Here is a tiny trained network, its code and every weight. The questions are about switching its units off for an input and a class, where a switched-off unit gives its printed mean instead of its output.

import numpy as np


def w(rows, s, z=0):
    codes = np.array(rows[::2]) - 128.0
    scale = np.full(codes.shape[1], s)
    scale[-1] = z or s
    return codes * scale


def norm(h):
    return h / np.sqrt((h * h).mean(-1, keepdims=True) + 1e-5)


def f(y):
    return y / 2 * (1 + np.tanh(0.7978845608 * (y + 0.044715 * y**3)))


def log_softmax(a):
    a = a - a.max(-1, keepdims=True)
    return a - np.log(np.exp(a).sum(-1, keepdims=True))


def net(x, mask):
    res = np.array(x, float).reshape(1, 3) / 4 @ E
    u = 0
    for l in range(2):
        y = f(norm(res) @ A[l][:, :-1].T + A[l][:, -1])
        res = res + np.where(mask[u : u + 12], y, B[l][:, -1]) @ B[l][:, :-1]
        u += 12
    return log_softmax(norm(res)[-1] @ U[:, :-1].T + U[:, -1])


A, B = {}, {}
E = w([
[170,94,70,169,78,82,140],'x0',
[232,180,131,73,127,141,140],'x1',
[124,39,131,87,165,136,247],'x2',
],0.013)
A[0] = w([
[177,114,149,123,198,119,175,111],'0.n1',
[66,58,165,160,120,80,104,252],'0.n2',
[54,123,152,96,214,207,83,72],'0.n3',
[152,109,68,198,56,99,144,93],'0.n4',
[149,113,27,91,139,94,2,205],'0.n5',
[56,95,128,176,111,145,119,45],'0.n6',
[119,175,132,105,151,148,27,81],'0.n7',
[186,105,45,144,104,118,135,151],'0.n8',
[123,95,84,61,193,124,164,141],'0.n9',
[120,144,221,110,157,169,102,36],'0.n10',
[115,151,251,147,160,156,133,58],'0.n11',
[95,155,55,128,103,147,164,47],'0.n12',
],0.0092,0.0035)
B[0] = w([
[122,121,74,154,149,181,66,180],'0.n1',
[130,152,75,22,123,191,80,253],'0.n2',
[163,128,207,85,111,50,123,227],'0.n3',
[178,113,220,100,184,23,87,222],'0.n4',
[115,69,113,140,157,175,158,255],'0.n5',
[9,111,55,68,2,149,147,181],'0.n6',
[140,104,108,178,146,184,92,228],'0.n7',
[94,134,192,120,180,116,95,212],'0.n8',
[143,107,125,191,139,143,98,201],'0.n9',
[174,83,155,119,161,82,129,176],'0.n10',
[189,101,190,100,141,86,94,179],'0.n11',
[188,139,63,181,131,97,114,116],'0.n12',
],0.0078,0.0057)
A[1] = w([
[117,108,122,114,149,111,202,149],'1.n1',
[121,219,87,162,118,141,107,100],'1.n2',
[166,196,112,117,139,133,160,119],'1.n3',
[74,125,128,150,115,90,110,102],'1.n4',
[102,97,126,98,171,134,186,104],'1.n5',
[141,105,116,101,75,143,101,72],'1.n6',
[115,122,143,76,154,192,100,183],'1.n7',
[192,179,118,111,143,129,152,162],'1.n8',
[99,177,124,153,116,100,57,151],'1.n9',
[160,160,120,129,140,124,165,111],'1.n10',
[133,109,69,163,93,6,143,160],'1.n11',
[171,93,109,107,157,161,94,252],'1.n12',
],0.014,0.0041)
B[1] = w([
[173,255,177,172,174,218,93,162],'1.n1',
[121,50,120,156,156,155,156,157],'1.n2',
[63,186,150,108,37,185,157,147],'1.n3',
[118,206,204,128,91,186,168,154],'1.n4',
[220,174,113,176,73,190,61,172],'1.n5',
[160,98,54,107,190,107,133,142],'1.n6',
[148,133,128,181,103,30,170,222],'1.n7',
[37,119,146,64,45,140,135,183],'1.n8',
[227,134,127,117,160,202,221,205],'1.n9',
[84,164,164,126,123,167,63,137],'1.n10',
[144,183,246,88,107,99,132,180],'1.n11',
[54,77,77,139,143,97,125,255],'1.n12',
],0.009,0.0099)
U = w([
[187,130,244,100,154,62,97,193],'0',
[207,113,74,222,170,237,116,166],'1',
[49,132,92,65,46,166,139,141],'2',
[105,61,54,145,189,2,117,114],'3',
[133,234,60,161,182,61,169,2],'4',
],0.013,0.0048)

Each question gives the input, the list of numbers given to net, and the class t.
The units are the neurons (one row each of A and B). Each row of codes is followed by its name. A weight is (code - 128) times the scale printed after its matrix; where a second scale follows, it is the last column's (A, B and U).
mask holds one flag per neuron, layer by layer. A switched-off neuron (its flag False) gives its mean, the last column of its row in B, instead of its output. The means were averaged over made-up inputs and are rounded, as every weight is.
A unit's drop is (log p(t) with every unit on - log p(t) with that unit switched off) / (log p(t) with every unit on - log p(t) with every unit switched off).
The circuit of an input: a set's keep is (log p(t) with only the set's units on - log p(t) with every unit switched off) / (log p(t) with every unit on - log p(t) with every unit switched off). Starting from the 12 units with the biggest drops (on a tie, the unit counted first), units are removed one at a time, each time the one whose removal leaves the highest keep (on an exact tie, the one counted first), for as long as the keep stays at least 0.8.
units of the circuit, in order: the units of the circuit, biggest drop first
most important unit: the unit with the biggest drop
top k neurons: the k neurons with the biggest drops, biggest first
top k neurons in layer l: the k neurons of layer l with the biggest drops, biggest first
drop when u is switched off: that unit's drop, to one decimal
input [8,-5,-8], class 0: units of the circuit, in order : [1.n11]
input [8,-4,-8], class 0: top 2 neurons : [0.n4; 1.n11]
input [0,0,-3], class 3: units of the circuit, in order : [0.n5; 1.n12]
input [-8,-8,4], class 0: top 3 neurons in layer 1 : [1.n12; 1.n8; 1.n7]
input [-1,7,-5], class 2: units of the circuit, in order : [1.n8; 1.n3]
input [6,6,-8], class 1: top 3 neurons in layer 1 : [1.n9; 1.n2; 1.n7]
input [-1,8,-7], class 2: top 2 neurons : [1.n8; 1.n3]
input [2,-1,0], class 3: top 2 neurons : [0.n2; 0.n3]
input [3,-6,5], class 2: top 3 neurons in layer 0 : [0.n6; 0.n5; 0.n2]
input [4,-7,-2], class 2: top 3 neurons : [0.n2; 0.n6; 1.n4]
input [0,-8,5], class 2: units of the circuit, in order : [0.n6; 0.n2]
input [-2,-2,0], class 3: top 2 neurons in layer 0 : [0.n2; 0.n4]
input [-1,-5,-5], class 1: top 2 neurons : [1.n9; 1.n8]
input [1,2,2], class 3: most important unit : 0.n1
input [-1,5,-4], class 2: top 4 neurons : [1.n8; 1.n3; 0.n9; 0.n1]
input [5,-4,5], class 0: top 2 neurons in layer 0 : [0.n5; 0.n4]
input [8,7,6], class 0: top 2 neurons : [0.n2; 1.n11]
input [-5,-5,-8], class 1: drop when 1.n9 is switched off : 0.2
input [7,-5,-3], class 0: drop when 0.n4 is switched off : 1.2
input [8,-7,-6], class 0: top neuron in layer 1 : [1.n11]
input [-1,-2,-4], class 1: drop when 1.n9 is switched off : 0.4
